Here is a tiny trained network, its code and every weight. The questions are about switching its units off for an input and a target symbol, where a switched-off unit gives its printed mean instead of its output.

import numpy as np


def w(rows, s, z=0):
    codes = np.array(rows[::2]) - 128.0
    scale = np.full(codes.shape[1], s)
    scale[-1] = z or s
    return codes * scale


def f(y):
    return np.maximum(y, 0)


def softmax(a):
    e = np.exp(a - a.max(-1, keepdims=True))
    return e / e.sum(-1, keepdims=True)


def log_softmax(a):
    a = a - a.max(-1, keepdims=True)
    return a - np.log(np.exp(a).sum(-1, keepdims=True))


def net(x, mask):
    ids = ['ΛΠΦαβγδεζηθμστω'.index(c) for c in x.split()]
    T = len(ids)
    res = E[ids] + P[:T]
    r = res
    for j in range(3):
        rows = slice(2 * j, 2 * j + 2)
        q, k, v = (r @ M[0][rows].T for M in (Q, K, V))
        z = softmax(np.where(np.tri(T) > 0, q @ k.T / 2**0.5, -1e9)) @ v
        o = O[0][rows]
        res = res + np.where(mask[j], z, o[:, -1]) @ o[:, :-1]
    y = f(res @ A[0][:, :-1].T + A[0][:, -1])
    res = res + np.where(mask[3:15], y, B[0][:, -1]) @ B[0][:, :-1]
    return log_softmax(res[-1] @ U[:, :-1].T + U[:, -1])


Q, K, V, O, A, B = {}, {}, {}, {}, {}, {}
E = w([
[137,107,112,84,88],'Λ',
[83,93,157,188,86],'Π',
[132,47,56,114,78],'Φ',
[214,189,171,116,142],'α',
[115,91,147,120,148],'β',
[156,153,52,251,94],'γ',
[158,47,63,46,125],'δ',
[152,108,111,106,114],'ε',
[90,121,122,109,178],'ζ',
[155,67,157,163,181],'η',
[108,162,127,58,124],'θ',
[99,85,207,130,128],'μ',
[148,217,131,127,84],'σ',
[139,139,71,159,56],'τ',
[125,96,165,118,115],'ω',
],0.021)
P = w([
[207,96,102,83,47],'0',
[110,150,108,155,177],'1',
[59,142,90,76,102],'2',
[121,239,102,139,199],'3',
[84,65,74,108,117],'4',
[152,230,103,172,196],'5',
[48,2,100,77,119],'6',
[155,230,138,180,165],'7',
[24,63,117,75,148],'8',
[123,222,162,171,232],'9',
[55,3,94,63,86],'10',
],0.0077)
Q[0] = w([
[43,77,180,20,76],'h1',
[135,229,135,188,237],'h1',
[127,255,152,97,171],'h2',
[80,72,85,105,133],'h2',
[239,31,104,50,3],'h3',
[39,125,108,113,46],'h3',
],0.0069)
K[0] = w([
[159,105,160,159,59],'h1',
[64,143,145,154,195],'h1',
[93,155,92,132,170],'h2',
[191,151,109,107,125],'h2',
[150,167,108,182,86],'h3',
[68,166,68,133,7],'h3',
],0.011)
V[0] = w([
[106,107,120,26,253],'h1',
[151,94,139,32,72],'h1',
[136,101,141,119,219],'h2',
[128,2,92,187,162],'h2',
[168,135,167,94,139],'h3',
[190,169,134,184,104],'h3',
],0.0098)
O[0] = w([
[38,243,135,28,203,113],'h1',
[19,81,110,68,120,255],'h1',
[196,254,119,158,245,79],'h2',
[105,68,1,196,194,87],'h2',
[185,92,149,152,139,127],'h3',
[202,140,160,114,205,166],'h3',
],0.0078,0.0049)
A[0] = w([
[144,136,10,95,116,150],'n1',
[73,138,93,62,85,214],'n2',
[103,214,154,214,126,4],'n3',
[214,143,129,64,103,127],'n4',
[194,134,178,123,73,67],'n5',
[183,125,72,157,135,108],'n6',
[81,190,99,111,78,66],'n7',
[218,210,147,97,120,11],'n8',
[91,122,126,127,99,196],'n9',
[155,89,191,208,68,243],'n10',
[170,192,76,176,101,117],'n11',
[118,145,72,136,72,123],'n12',
],0.011,0.0033)
B[0] = w([
[115,119,111,162,180,185],'n1',
[129,153,202,189,143,246],'n2',
[197,98,55,129,74,159],'n3',
[73,134,115,131,140,180],'n4',
[157,104,83,109,160,170],'n5',
[68,107,168,149,181,149],'n6',
[84,84,78,68,143,172],'n7',
[100,44,166,165,78,181],'n8',
[206,84,185,133,124,185],'n9',
[128,224,55,90,128,198],'n10',
[200,139,136,1,86,158],'n11',
[114,78,214,132,211,170],'n12',
],0.0074,0.013)
U = w([
[106,74,199,154,76,134],'Λ',
[91,149,91,254,35,254],'Π',
[114,82,137,199,111,125],'Φ',
[234,143,251,111,117,188],'α',
[106,150,155,152,146,148],'β',
[146,128,51,126,120,131],'γ',
[67,98,102,48,183,53],'δ',
[120,101,141,132,110,56],'ε',
[70,197,118,104,160,164],'ζ',
[160,155,175,190,207,219],'η',
[61,173,179,75,108,108],'θ',
[112,114,142,139,113,56],'μ',
[128,133,116,44,35,148],'σ',
[129,57,73,135,46,32],'τ',
[121,108,149,142,96,54],'ω',
],0.0072,0.0051)

Each question gives the input, a string of symbols that net reads in full, and the target symbol t.
The units are the heads (2 rows each of Q, K, V and O) and the neurons (one row each of A and B). Each row of codes is followed by its name. A weight is (code - 128) times the scale printed after its matrix; where a second scale follows, it is the last column's (O, A, B and U).
mask holds one flag per unit, heads first, then neurons. A switched-off unit (its flag False) gives its mean, the last column of its rows in O or B, instead of its output. The means were averaged over made-up inputs and are rounded, as every weight is.
A unit's drop is (log p(t) with every unit on - log p(t) with that unit switched off) / (log p(t) with every unit on - log p(t) with every unit switched off).
The circuit of an input: a set's keep is (log p(t) with only the set's units on - log p(t) with every unit switched off) / (log p(t) with every unit on - log p(t) with every unit switched off). Starting from the 12 units with the biggest drops (on a tie, the unit counted first), units are removed one at a time, each time the one whose removal leaves the highest keep (on an exact tie, the one counted first), for as long as the keep stays at least 0.8.
circuit, biggest first: the units of the circuit, biggest drop first
most important unit: the unit with the biggest drop
top k neurons: the k neurons with the biggest drops, biggest first
heads that matter: for each layer, one digit per head in row order, 1 if its drop is at least 0.15 and else 0, layers parted by /
input ζ η σ Φ Λ σ, target σ: most important unit	n11
input σ σ α, target σ: top 2 neurons	(n10 n2)
input Λ μ μ ω θ Λ θ, target Λ: circuit, biggest first	(n2 h1 n10)
input σ σ η Λ ω, target σ: top 2 neurons	(n10 n2)
input Λ Π Λ α τ Φ Λ θ σ σ δ, target Λ: circuit, biggest first	(n2 h1 n10)
input α ζ Λ α Π δ Λ σ σ α μ, target α: circuit, biggest first	(h2 n9)
input δ α η δ ε, target δ: heads that matter	110
input δ θ Φ, target δ: heads that matter	110
input Λ Φ θ τ σ Π θ Λ Λ Π θ, target Λ: heads that matter	110
input δ Λ σ τ δ Λ Λ, target δ: heads that matter	110
input Φ β η τ Λ Π σ Π γ Π, target Π: heads that matter	100
input η Π γ θ β Λ ζ Λ γ ζ, target ζ: circuit, biggest first	(h1 h3)
input τ Φ δ γ Λ γ, target γ: top 2 neurons	(n11 n10)
input γ ζ α Λ ω Φ Λ, target γ: heads that matter	100
input Λ ω α η ω α Λ ω Λ, target Λ: heads that matter	100
input θ Π Λ, target Λ: top 3 neurons	(n2 n10 n9)
input γ Λ σ α σ δ Λ γ Λ, target γ: top 2 neurons	(n10 n5)
input Λ σ η θ σ σ Φ, target Λ: most important unit	h1
input Λ ε ω τ Λ τ α Λ Φ, target Λ: top 3 neurons	(n2 n10 n9)
input ω Φ ζ Π σ γ, target γ: most important unit	n3
input Φ ε σ σ μ θ Φ, target Φ: top 2 neurons	(n1 n2)
input Λ Λ θ Λ σ σ Λ Λ η δ ζ, target Λ: top 3 neurons	(n10 n2 n9)
input α σ Λ Λ η ω θ η σ Π, target Π: top 3 neurons	(n3 n11 n12)
input δ Π Λ Λ Λ, target δ: top 3 neurons	(n7 n1 n8)
input Φ ε μ Π Λ Λ δ, target Φ: top 2 neurons	(n2 n1)
